(in the rows, 128 means zero)
Facts:
q275 matu [q508]
q934 matu [q946, q603]
q121 matu [q984]
q786 matu [q475, q37]
q323 matu [q905, q4, q814]
q729 matu [q946, q100, q227]
q624 matu [q112, q647]
q198 matu [q80]
q322 matu [q163]
q394 matu [q853]
q912 matu [q70]
q113 matu [q4, q508]
q234 matu [q699]
q293 matu [q939, q998, q209]
q735 matu [q266, q459]
q962 matu [q260]
q399 matu [q868, q699]
q567 matu [q144, q92]
q971 matu [q237]
q798 matu [q320, q237]
q628 matu [q885, q248]
q700 matu [q578, q143]
q229 matu [q866]
q478 matu [q560]
q741 matu [q984]
q362 matu [q4]
q246 matu [q683, q789, q266]
q24 matu [q951, q176]
q510 matu [q539, q783]
q312 matu [q981, q13]
q659 matu [q72]
q642 matu [q475, q926, q549, q454]
q351 matu [q814]
q533 matu [q675, q508]
q720 matu [q30]
q482 matu [q603, q789]
q550 matu [q675]
q371 matu [q37, q209]
q43 matu [q699, q560]
q834 matu [q841]
q76 matu [q946]
q745 matu [q970]
q755 matu [q428, q454]
q297 matu [q841]
q871 matu [q959, q600, q866]
q117 matu [q600, q814]
q697 matu [q984, q100, q428]
q531 matu [q981]
q869 matu [q885, q144]
q472 matu [q699, q80]
q692 matu [q800]
q512 matu [q683, q675, q868]
q115 matu [q163, q252]
q636 matu [q853, q841]
q372 matu [q878, q163]
q965 matu [q867, q92]
{q275, q729, q198, q252, q567, q112, q478, q741, q460, q92, q100, q454, q878, q266, q260, q636, q459, q372} mikari mezan
{q951, q934, q508, q323, q603, q428, q578, q970, q388, q234, q981, q475, q399, q853, q971, q700, q683, q800, q984, q176, q163, q510, q647, q946, q80, q885, q659, q675, q351, q237, q482, q550, q371, q43, q834, q939, q998, q227, q745, q320, q72, q37, q531, q841, q869, q692, q783, q512, q115, q905} mikari busin
{q600, q735, q642, q857, q76, q959, q868} mikari nozik
{q121, q248, q624, q322, q394, q209, q867, q144, q798, q699, q229, q362, q560, q24, q4, q814, q549, q70, q312, q13, q373, q720, q30, q871, q117, q866, q472, q789} mikari zaflek
{q786, q912, q539, q113, q293, q962, q143, q628, q246, q926, q533, q755, q297, q697, q59, q965} mikari bresir

Known rows:
q371: [147  96 178 123 128 132 101 111 129 107 100 118 115 184 114 159 104 130
 141 142 148 141 127 140 106 126 133  96 197  86 138  96 131 121  92 132
 182]
q362: [165 151 153 160 150 148 171 137 121 121 105 125 111 126 110 108 135 147
 131 127 102 137 129 112  98 111 157 141 104 134 124 157 142 126 156 114
 107]
q198: [128 138 132 134 125 119 156 130 129 148 146 123 155 117 131 117 146 134
 142 123 120 135 137 127 126 139 117 155  80 158 114 137 116 136 154 128
 104]
q636: [137 163  99 169 145 126 184 127 166 115 152 122  96 138 114 105 128 154
 102  83  94 148 104 100 164  98  82 113 105  87 107 150 127  86 124  85
 107]
q229: [178 146 132 138 133 147 158 123  96 134 135 109 128  76 104 120 169 163
 131 147 109 153 136 143  82 148 130 163  96 164 113 113 147 131 183 112
 108]
q869: [112 119 157 128 134 136 101 113 111 131 126 113 129  87 139 160 133 119
 135 120 146 156 126 148 158 175 113 136 110 179 160 111 113 144 145 123
 107]
q312: [148 149 124 160 145 117 171 136 155 116 119 144 107 157 108  93 114 149
 141 129 101 154 115 111  83  91 157 122 141 105  98 159 161 108 138 125
 143]
q800: [105 114 117 120 130 126  97 126 135 114 123 141 126 138 134 136 117 111
 130 133 147 125 123 124 136 128 142 110 152 126 143 119 124 124 108 130
 141]
q814: [153 145 115 146 145 142 148 141 125 112 121 135 116 110 108 111 139 150
 134 129  99 152 122 115  87 116 161 145 116 131 103 145 154 124 163 128
 122]
q981: [107 120 124 112 125 128  91 127 129 114 128 137 126 120 149 134 120 108
 122 135 156 120 125 139 142 138 127 118 145 141 149 119 125 127 123 127
 128]
q176: [ 94 139 158 127 129  77  35 136 136 152 136 115 154 133 141 138 190 102
 143 192 184  90 180 116 127 104 187 134 135 208 146  97 163 108 140 108
 154]
q388: [ 95 128 110 114 122 137  91 117 118 132 142 135 134  99 147 141 132 116
 124 122 145 124 120 133 157 153 131 137 107 169 157 120 105 142 135 125
 101]
q647: [127 119 135 108 117 133  81 120 108 131 135 124 136 111 130 151 147 117
 128 156 158 111 139 145 133 141 137 123 141 151 144  90 121 129 124 123
 136]
q373: [147 162  78 135 123 138 164 130 118 133 148 145 127 100 115  91 142 148
 115 133 106 132 125 120 107 127 147 143 103 126 107 150 144 126 160 110
 104]
q878: [152 133 109 108 113 154 149 123 122 117 133 139 115 104 112 107 135 143
 105 140 118 110 113 135 120 128 111 128 143  76 111 132 137 120 110 134
 145]
q868: [156 123  86 130 135 107 172 165 117 164 137 112 120  94 104 111 163 135
 160 107  56 158 146 124  84  65 138 162 109  78  67 156 143 124 145 159
 140]
q237: [123 124 136 112 115 137 101 123 123 122 138 138 147 149 121 133 124 128
 112 147 166  87 136 131 131 135 138 115 151 130 141 104 125 134 115 122
 145]
q946: [111 124 128 113 131 124 103 115 129 124 128 131 136 130 136 135 115 114
 121 131 152 124 125 137 142 148 126 113 148 149 146 112 136 131 115 124
 133]


Now the same nodes, written a new way:
Known rows:
q92: [159 102 122 134 103 158  87 139 149 146 124 138 107  86 109  80 159 167
 102 183 125 132 147 128 102 117 133 115  75 141 154 114 199 134 162 133
  65 136 129 132 101]
q603: [117 137  95 145 147 140 141 131 153 152 112 144 123 153 136 165 121 143
 166 120  90 125 124 140 142 110 144 105 127 131 103 168 133 145 121 150
 175 111 101 142 170]
q237: [129 155 106 154 141 131 146 109 150 148 110 140 113 133 132 164 138 127
 146 118 100 128 129 125 153 105 148 110 138 137 109 154 152 112 111 151
 177 122 105 146 160]
q248: [156 121 173 142 134 101  99 152 101 129 125 121 162 100 166 121 112 141
 129 114 178 135 116 150 155  85  85 129 136 107 159 116  86 145 120  99
 110 152 185 126  93]
q697: [137 161 143  22 122  97 111  96 124  84 168  97 133 134 100  87 104 173
 103 111 105 155  86 114 108 222 106 138 163 162 124  64  99 123 138  95
 106  84  77 117 129]
q970: [126 153 102 152 140 137 148 114 144 145 108 141 111 132 137 163 137 127
 149 121  94 129 123 129 154 106 151 115 132 133 107 154 142 125 108 146
 179 119 100 143 154]
q460: [153 100 116 131 105 167  91 144 140 142 124 138 105  88 114  78 157 166
 108 185 116 135 139 133 102 120 138 123  68 135 151 113 188 151 161 127
  66 129 124 126  96]
q322: [149  88 173 120 123 149 137 156  58 133  98 133 141 134 113 103 140 122
 100  83 176 164 145 165 150 156  70 156 137  58 143 140  56 102 146  86
 137 155 225  87  91]
q624: [133 102 167 132 139  99 108 161 102 130 144 119 162 126 154 121 110 119
 114 100 187 142 134 135 147 115  88 131 148 107 153 108  86 131 124 100
  99 155 197 108  99]
q117: [111  88 171 112 146 117 101 153  89 131 131 133 212 119 178 119 115  76
  98 129 196 142 151 138 153 115 104 114 175  94 147 117  97 113  90  99
  71 141 164 107  93]
q683: [126 156  99 156 136 129 149 116 144 139 117 136 101 135 129 169 132 133
 155 114  98 126 127 127 152 101 151 116 127 137 107 158 145 126 115 148
 179 123 106 145 153]
q100: [151  95 110 123 115 169  80 151 144 148 126 140 107  92 117  76 152 182
 112 179 106 139 136 131 107 131 135 124  68 138 146 108 178 167 164 117
  64 116 117 122 100]
q320: [128 153 103 153 138 136 147 111 147 145 108 140 112 131 137 163 138 128
 148 122  96 129 125 130 153 105 150 114 134 133 108 155 145 121 109 148
 179 119 101 146 154]
q209: [157 121 174 140 134  99  98 150 104 129 126 121 163 101 165 121 112 139
 126 113 181 132 118 147 155  86  85 127 139 109 160 115  87 140 120 100
 109 152 188 127  94]
q297: [106 143 195  55  89 131 142 123 165  73 197  90 126 144  96  61  94  89
 116 160 128 150  46 142  51 181 119 167 137 116 122  68 102 116 123 150
 147 162  95 150 141]
q699: [154 107 129 188 122  81 156 139  83  99 100 109 164 127 195 117 121 117
 134 126 170 129  90 150 130  99  93 135 124 122 178  85  74 177 119 104
 100 136 192  75  74]
q692: [104 135  97 145 146 134 155 120 147 146 128 137 112 157 123 164 135 108
 132 107 104 136 144 114 145 135 153 115 144 133 103 148 146 105 114 149
 169 124 113 126 162]
q971: [106 136 102 146 147 124 152 116 155 150 130 136 112 158 119 165 136 106
 127 104 112 135 151 108 145 135 148 108 152 140 105 149 155  93 114 155
 168 128 119 129 166]

Rows:
No name comes twice in this set of rows, the named rows included.
[ 67 120  92 115 148 164 148 124 109 130 125 151 158 147 149 169 134  54
 131 136 112 136 162 121 158 132 185 110 160 111  84 165 149 109  76 137
 136 104  66 122 136]  q323
[155 115 158 155 131  96 120 148  93 119 116 119 164 110 176 118 115 131
 130 119 175 134 107 150 146  92  89 133 132 111 164 104  77 158 118 101
 106 145 185 106  87]  q560
[129 170  89 132 170 131 123 104 142 160 123 143  92 114 151 158 143 163
 127  89  65 159 113  96 192 153 156 139 144 149  99 100 126 143  96 103
 176  84  76 123 142]  q984
[121 124 103 134 132 180 181 117 107 149  85 150  95 162  88 148 160 111
 122  93  94 157 152 142 150 171 136 139 133  90  93 176 119  80 134 136
 204 123 136 108 151]  q115
[ 99  94 158 109 136 123 106 172  61 107 156 124 178 119 163 130 104  84
 120 113 189 141 148 141 159 114 118 139 147  88 137 126  81 147 100  85
  76 142 161 104  71]  q362
[ 91 150 140  17  79 124 135 122  62  21 193  88 137 134  81 116  91 103
 138 140 141 120 116 146  95 167 146 140 136 131 107 137 114 126 131 113
  87 113  65 137  89]  q113
[155  99 117 132 104 162  89 146 145 143 126 136 103  90 109  78 155 170
 109 184 120 132 143 132 101 118 134 119  69 138 152 117 192 146 164 131
  66 132 127 128 100]  q266
[119  56  97 105 129 167  80 186 157 161 150 142 124 148 102  81 126 180
 120 165 109 143 156 132  81 166 125 109  74 136 137 121 165 178 184 124
  49 112 131 102 133]  q729
[126 149  88 169 138 131 167 108 138 135  99 138 114 143 147 161 140 120
 151 126  93 128 115 130 145 112 154 117 128 137 114 143 139 134 108 150
 176 112 101 127 148]  q80
[ 92  85 136 106 153 135  93 145 146 158 113 146 165 167 107 123  97 142
 150 133 133  13 163  85  52 177 111 186 108 131 118 147  55 182 183 114
  88  94 136 142 186]  q76
[ 99 119  91 138 152 131 148 139 159 154 134 139 122 180 119 168 117 123
 152 105 102 132 146 124 132 138 143 103 140 136  99 164 138 125 128 153
 164 119 117 127 182]  q482
[100 162  90 141 126 142 147 132 104 109 148 128  83 126 118 188 124 119
 169 107  99 122 139 128 167  93 177 135 110 129  92 175 141 147 113 131
 170 121  89 148 121]  q508
[109 168 142  37  71  89 141 119  78  18 212  70  94 138  51 127  88 134
 144 113 148 114 119 132  89 158 131 143 123 154 117 135 124 118 160 122
 101 134 101 146  94]  q533
[143 140 108 141 125 186 174 109 103 146  65 153  93 138 101 146 163 131
 139 106  84 151 133 158 159 144 135 139 121  86  96 184 116  98 132 133
 215 117 124 125 146]  q163
[131 139 158 133 132 132 102  96 126 137  86 142 139  95 122 119 133 129
 129 150 138  10 144  79  83 135 126 206 106 133 132 127  79 150 154 109
 108 108 124 165 141]  q857

The same nodes again, as new rows of numbers:
Known rows:
q970: [ 88 125 125  79 114 134 171 125 177 115 113  97 151 115 147 126 162 175
  79  85 100 117 132 104 154  80 113  91 153 110 132 147  97 174  75  97
 131 141 116 108  95 107 131 118 111  78]
q745: [ 85 124 124  79  84 134 183 128 152 111 113 118 167 115 135 140 167 169
  66  85  99 119 129 108 172  81 113  90 116 101 130 148  99 158  76  91
 141 163 119 106  92  98 138 117 111  78]
q512: [ 86 120 125  79  86 136 184 140 150 111 114 129 152 114 136 126 162 171
  63  95  97 118 130 109 168  81 113  90 104 112 131 147  98 156  76  91
 125 182 117 103  93  99 135 117 112  77]
q312: [105 124 158 110  81 144 177 132 148 107 119  88 151 116 130 125 162 171
  85  81 160 129 132 118 168 131 150  96 103  83 133 165 124 155  95 129
 124 156 155  89  94  93 148 161 140 113]
q700: [ 85 123 125  79  84 134 183 128 152 111 114 118 168 114 136 140 167 169
  66  85  99 118 130 108 171  82 113  91 117 102 131 148 100 157  75  91
 141 163 119 106  92  98 138 118 112  78]
q984: [ 89 124 125  79 117 129 170 150 183 109 112 118 146 127 143 140 162 201
  94 120  95 119 132 105 180 107 110  92 146 104 131 145 103 168  77  92
 163 134 114  77 135  95 134 118 111  78]
q252: [131 139 152  80  83 169 168 120 156 147 113  75 150 113 204 124 158 171
  67 116 109 118 145 105 151  76 137 106  86  82 148 178 115 198  98  92
 143 131 117  67  95  99 124 119 146  82]
q394: [110 124 156 109  81 149 178 139 147 106 118  76 157 114 131 126 162 183
  84  81 146 121 133 106 173 139 151 115  89  84 133 171 118 155 105 135
 124 152 148 105  93  93 159 155 140 113]
q117: [ 90 134 136 112  81 134 178 134 149 106 123  74 157 125 131 125 175 165
  96  78 180 123 131 117 164 138 124  99  99  83 133 168 138 156 118 136
 123 148 161  72  92  93 143 160 134 129]
q428: [ 88 125 126  79 115 132 170 130 178 111 113 102 149 118 144 130 162 181
  82  94  99 118 132 104 160  81 112  91 152 109 132 146  98 171  75  93
 141 138 116 101 106 104 132 118 111  78]
q755: [128 125 126  81  80 133 171 154 149 133 132 177 168 145 127 150 160 199
  61 118 126 149 132 147 151  81 162  97  91 109 132 149 102 159 169 105
 154 135 142  78  91  93 123 120 110  91]
q841: [ 89 124 125  79 111 135 171 137 169 111 113  74 173 113 154 153 161 206
  77  84  96 115 148  99 166  82 114  97 117 132 131 148  95 179  78 113
 139 137 114 158  93  96 160 117 110  78]
q533: [129 121 126  81  82 135 172 172 147 127 140 174 150 138 127 126 159 198
  56 126 111 121 133 154 151  77 155  95  86 131 134 153  99 155 178 121
 123 138 135  71  91  93 122 121 110  85]
q322: [120 123 171 108  81 161 171 124 146 107 113 124 158 114 134 124 162 180
 120  84 162 119 131 147 176 101 152  96 128  80 131 156 110 154  83 139
 124 140 175 100  92  92 154 154 144 134]
q965: [126 125 126  81  80 134 171 148 150 140 132 173 176 142 127 147 160 194
  60 111 135 145 133 145 151  79 167  97  93 110 132 152 101 159 166 108
 147 135 147  84  90  94 123 120 110  93]
q209: [127 130 163 102  87 138 170 130 151 107 114  74 148 116 132 124 160 177
 120  81 164 119 153 105 153 117 152  99 139  84 134 154 104 159  89 153
 123 137 135  91 116  94 141 174 133 114]
q113: [119 123 124  81  82 132 171 172 147 135 142 157 156 145 128 128 161 187
  57 102 127 120 132 153 151  77 135  96  86 123 135 154 100 157 197 126
 124 137 142  70  89  93 122 120 110  98]
q659: [ 85 123 125  80  84 134 183 129 152 111 114 118 167 114 135 140 167 169
  66  85  99 118 129 108 172  82 113  91 116 102 130 148  99 157  76  90
 141 163 118 106  92  98 138 117 111  78]

Rows:
No name comes twice in this set of rows, the named rows included.
[ 87 122 126  79  85 136 175 123 150 112 112 151 177 113 158 136 169 176
  76 108  99 117 129 136 178  79 113  89 141  84 129 147  98 157  75  92
 149 149 131 116  90  94 142 117 112  85]  q115
[129 122 150 113  80 146 170 156 148 109 116 121 153 132 131 124 161 166
  73  77 151 156 130 106 176 161 163  98  98  81 134 152 112 156  83 124
 122 186 141  85  94  95 141 140 158 119]  q472
[158 123 153 105  83 141 168 159 152 110 114 109 149 136 134 123 159 167
 103  76 154 153 132 102 159 154 170 105 133  82 140 148 100 165  80 147
 121 171 119  86 113 108 133 148 155 121]  q699

The same nodes again, as new rows of numbers:
Known rows:
q834: [117 157 157  80 131 164 143 145 138 136 128 155 131 155 108 160 178 137
 127 154  77 167 159 160 176 181 142]
q30: [168 118  98 165 153 118 116 130  87 115  92 125 162 147 107 125 102 131
 102 114 104 116 133 149  79 110 148]
q624: [182 123 120 149 137 126 128 108  91  83 108 106 148 158 126 113 108 130
  97 154  87 114 149 162  73 135 124]
q647: [102 133 143 122 126 152 152 161 145 168 130 165 136 132 119 157 134 119
 119 134 142 143 119 138 170 132 146]
q4: [186 132  83 203 154  98 121 171 104 142  90 131 135 160  92 130 116 156
 146 100 120 132  90 129  49  87 110]
q113: [150 148 137 168  90  82  96 105 124 114 190 109  67 137 130  88 175 174
 151 126  93 120 110  83 129 110  56]
q567: [119 110 131  78 137 107  85 146 168  94 127  79 115  39 167  58 103 114
 117 158 148 165 191 160 103 108  91]
q372: [ 97 122 195 162 134 113 126 114 117 103 159  73 191  80 220  85 122  96
 159 128 150 135 200 131  91 143 111]
q550: [136 126 148 105 104 162 129 144 139 169 157 141 107 172 124 142 127 136
 176 187 156 135 107 116 152 150  97]
q388: [109 134 150 114 120 157 157 151 146 153 136 155 125 139 125 150 134 123
 120 150 141 138 118 136 163 138 131]
q234: [132 119 112  90  94 185 155 102 149 196 171 133  85 179 155 131 115 112
 123 150 158 137 133 137 150 169 143]
q699: [182  97  32 157 140 141 101  96  83 194 109 122 133 185 119 114  76 117
 108  76 140 120 129 139  71 114 185]
q800: [104 133 140 124 126 153 151 158 144 164 132 164 136 131 117 156 134 121
 121 134 143 143 118 134 168 130 145]
q297: [128 160 134 119 114  97  77  86  99 100 162 127 109 125 106 102 203 162
 111  97  28 141 170 118 177 145 126]
q121: [158 116 110 117 144 128 152  82  90  61  77 105 138 153 121 127 117 103
  89 116 106  88 107 154  62 123 114]
q783: [101 136 142 123 127 153 153 158 145 170 131 163 137 131 120 156 136 122
 117 132 144 143 120 134 168 129 145]
q560: [180 104  47 155 140 135 110  98  88 171 108 119 134 178 125 115  82 119
  99  86 129 119 134 147  71 118 177]
q962: [124 140 133 148  98  90  96  82 112 100 177 119 102 112 134  90 163 146
  98 107  80 110 141 103 161 114 109]

Rows:
No name comes twice in this set of rows, the named rows included.
[104 106 102 103 157  96  70 169 158 136 105 106 136  28 143  74  96 110
 124 104 165 172 175 144 113  81 125]  q92
[100 121 171  52 107 159 150 113 123 109 126 154 136 150 128 144 148 102
 145 169 150 108  80 138 160 153  82]  q934
[141 120 148  83  91 168 123 123 132 164 167 133 101 185 135 133 121 132
 179 203 158 127 112 118 155 163  90]  q512
[106 136 139 127 104 110 128  40 123  51 148  99  64 111 129 112 154 124
  93  92  93  77 118  78 157 110 102]  q755
[159 121  46 103 105  82  92 110 141 170 155 120 151 121 138 119 102 178
 195 106 163 109  84  95 116 167 203]  q868
[120 141 146 169 114 108 107  60 134  55 157  91  52 109 115 126 128 150
 109 127  85  86 159  52 176 109 123]  q786
[105 121 135 119 156 115  99 128 136 119 115  83 136  76 165 102 130 109
 167  95 144 161 184 123  98 129 118]  q460
[107 115 115 100 124 137 130 190 169 169 127 178 127  89 103 126 102 124
  74 157 162 152 112 158 181  91 137]  q885
[ 86 135 139 145 146 168 163 146 165 129  99 148  92 123  94 195 102 118
 124 130 157 116 119  82 182 113 169]  q475
[125 122 141  75 102 146 142 168 178 127 147 149 103  99 126 105 108 124
  67 213 148 145 130 174 168 120 101]  q869
[139 118 142 108  79  96  50  62  77 102 187 117 111 144 124  81 153 150
 162 151 102  95 116  82 164 125  64]  q246
[ 96 134 145 158 149 165 152 151 164 137 106 148  95 124  89 199  97 128
 134 143 154 120 133  81 186 113 173]  q37
[114 142 173 140 128 173 163 132 170  98 130 123  79 138 114 179 104 132
 133 200 135 116 157  93 179 145 139]  q371

